After every row comes one of two labels: whether the row has a hidden trait. Each part has its own trait and labels.
(in the rows, 128 means zero)
66; 112; 240; 87; 121; 73; 166; 104; 115; 142; 112; 101; 111; 117; 118; 106; 101; 106; 155; 85; 100; 114; 144; 119; 105; 170; 137; 95; 177; 169; 133; 143; 114; 162; 237; 142; 137; 177; 137; 134; 171; 146; 56; 155; 113 => sc
32; 126; 168; 109; 93; 141; 219; 117; 127; 164; 88; 131; 148; 129; 163; 133; 70; 128; 146; 93; 114; 76; 152; 33; 111; 189; 144; 103; 180; 164; 136; 116; 107; 173; 132; 124; 94; 152; 161; 122; 114; 95; 99; 123; 115 => rj
119; 145; 216; 187; 175; 37; 140; 104; 119; 124; 109; 139; 198; 133; 137; 79; 114; 128; 66; 174; 134; 151; 160; 155; 135; 110; 81; 120; 69; 111; 106; 122; 120; 183; 195; 143; 178; 178; 108; 181; 159; 71; 105; 141; 49 => sc
82; 106; 141; 128; 135; 42; 211; 94; 105; 147; 154; 133; 207; 145; 156; 84; 94; 111; 68; 128; 116; 117; 142; 97; 161; 125; 78; 88; 95; 122; 91; 114; 139; 230; 187; 102; 150; 129; 124; 122; 113; 86; 126; 154; 106 => rj
20; 132; 131; 159; 163; 76; 205; 133; 108; 133; 142; 145; 196; 132; 143; 131; 133; 155; 57; 132; 108; 111; 123; 91; 119; 126; 101; 89; 92; 150; 107; 120; 94; 255; 219; 143; 134; 194; 109; 131; 82; 111; 98; 152; 37 => rj
37; 129; 180; 121; 96; 136; 174; 103; 147; 163; 50; 125; 139; 143; 170; 105; 88; 141; 152; 124; 127; 101; 125; 95; 94; 177; 130; 102; 139; 165; 110; 119; 103; 103; 150; 128; 98; 174; 177; 118; 136; 56; 123; 112; 126 => sc
127; 117; 237; 170; 151; 77; 125; 125; 127; 141; 123; 137; 173; 150; 150; 119; 69; 142; 77; 170; 145; 134; 139; 84; 166; 154; 94; 119; 83; 137; 127; 110; 152; 137; 120; 120; 161; 121; 139; 134; 126; 52; 119; 127; 141 => rj
18; 143; 181; 94; 91; 60; 194; 108; 109; 128; 127; 117; 141; 113; 138; 122; 151; 123; 95; 79; 103; 97; 162; 133; 76; 147; 111; 83; 150; 158; 109; 134; 71; 189; 204; 165; 112; 192; 145; 162; 160; 146; 97; 157; 29 => sc
